Each row, then roughly how far along a hidden order it lies, from 0 to 20
[ -8  17   1  18  -1   6 -34 -11 -25  -5  -1  38  -8  -9 -12  -3 -24 -24
 -28  -1  -1  38  -7  22 -28   3  -3  -1  -7   5   2  13  23  11  -1  14
  13   2   4   9  -6  -1  12  28   0 -22  23  31   4   3 -11  16  11  -1
   0   1 -91  14  17 -16  -1  -4 -15  -7 -19  43   2 -22  22  25   1  -4
 -18   2  -6 -10  18  -3   1] | 0
[ 78   0   0  16  30   2  70  23  24   1  -6  15  -9   2  -7 -36   1  -2
 -11 -43 -12 -33  63  39 -69  26  -3  13 -16 -12 -44  57  -2 -16  17  17
  84  23 -47  14 -25   9 -17  48 -20 -29   4 -61   9 -32  -3  61  44   8
  22  49 -22  -8  67  32  12  -2  34  31 -40 -28 -32  36  25  26  37  -4
  57  66   9  27  62 -27  12] | 8
[  8  -9  -4  19   1  -9 -58   6  17   4 -25 -48  29  15   6 -13  -8  17
  19  17  -3   0   7  -7  15   8 -26   4 -41  17  28  11  19  31  20  11
  18  24   4  14  -1 -36 -29   3  18  27   0 -22  13  21  -1  20  12   3
  15  19 -74   6  -7  22  20  35 -24  15 -14 -60 -11  -5 -29  -5 -11 -18
  18  32  24  39  -9  18  -4] | 11
[ 28 -16 -28  42   7  12 -16  -4  19  -5  -3 -20 -11  33 -22  22 -12 -36
  12 -16   1  14  28 -34  17  -5  -4  -1  50  -1  13  -3  47   9  25  19
  15  43 -16  -5  -1  18  16  26   0  10  -5  17  -3  -2  12   8  24   1
   3 -33  25  -6  15 -22 -49 -30  -5  -5  15  26  -4  -6  19  15 -13  -2
 -51 -71 -27  -7  14  -9   4] | 6
[-29  -2  -8  26  30  -2   8  -4 -11   0  -3 -79  10  62  -9   6 -15  10
  15  -1 -39 -21  38  -7  55   9 -17  -1 -25  15  36 -29 -21   0  17  40
   6   6  37  29   9 -11 -17  -5  -4 -50  -4  17   1   8   0  39   4  -2
  44  35  16   7 -55 -13 -11   0 -47 -28 -57 -10 -51  26   4  31 -26  42
 -47  -5  -9   6 -12  36  11] | 20
[  12    2  -11   16    4    4  -18   12   12   -4    3    5    0  -11
  -13  -11  -11   -6  -13    2   -5    9    1  -18    7    3   12   -4
   16    0    6    3   -3   22   11    4    8    8    5    0    0   -9
   24    3   -6   19    3   -4   -5   -1    8   -6    6   -4    1   -3
 -127    0    4  -13   -6   -6    1  -14   -5    8   16    3   13   -6
   -2    8   16  -13    0    0   -1   -6    2] | 3
[ 15  -2   0 -11   7  10  24   2   9  -1  -4  -9   3  -3  -6   2   0  -8
  -7   0 -21  22 -14  -6 -11  -2  16  -1 -57   1 -18 -21  -1 -27   2   4
   9 -18 -23  10   7   4  33  -1  11  11 -11  15   5   6  15 -18  10   1
  -6 -31  -1  -7  -8  -3  12  -1  -7  45   4  28   4 -11  -8 -13   3   1
   7   5 -14 -13  20  23  11] | 11
[ 26  -1  -5   4   9 -17 -14   9  18   7   9   5  -2 -11  -2 -18  -4   0
   1 -14  -2   3  11  -3  -4  10   0   2  -9  -4  -4  20   6  12   5   5
  30  25  -9   4  -4  -3   1   7  -3   5  -6  -9   6  -4   7  -3   2  -1
   4  12  20  -2   2  -8  -4   1   4   4  -4  -3   1   1  -1   8   0   5
  10  -3  15  -2   9 -15   2] | 1
[ 26   4  -4 -40  -9  11 -94  -7  11   0   9  36   8  20  -8 -48 -44 -11
 -16  23   2  57  14 -27 -66   6   6  17 -55   7   4  -5  18  40  24   9
   6  17 -26  11 -13   4 -19  28 -41  -7  37  62   5  23 -22  22  17  11
   4  -8 -17   8  29 -37  29 -17   1 -37  21  42  -1   1  45  42   2  19
  10  28   6  -4  49 -26   5] | 10
[ -5  -1   2  12   0  -6  20  11   5  -1  -2  14  -1  -6   3   1 -12  -2
  -7   3  -4   7  19  -3  -9   2   7  -2  14  -1   2  10   4  20   6   4
  16   1  -4   2   5  -7  12   8  -6   2   3  -3   2   0  -3   4   9   1
  -2  11 -34   4  -6 -26   1  -7   4  -6 -12   0   8  -1  10   0   1   6
   9  10   4  -3  -2 -12  -2] | 0
[ -62   17  -26    9    5  -44  -17  -26   13   -4   18  -46    6   25
   -4    3  -11   -9  -15  -38   -6   24  -27   39  -23   23   -4    9
 -112   20   27   21  127  -30    8    3   37   45   28   17   -6  -20
    7  -17  -27  -34   -3  -58   -3   25   12  -40  -26  -11    1  -10
  -29   -9  -27  -44  -32    6  -47   28   24  -31  -24  -54  -26    8
   -4  -38   12   52   37   66  -28    2    4] | 12
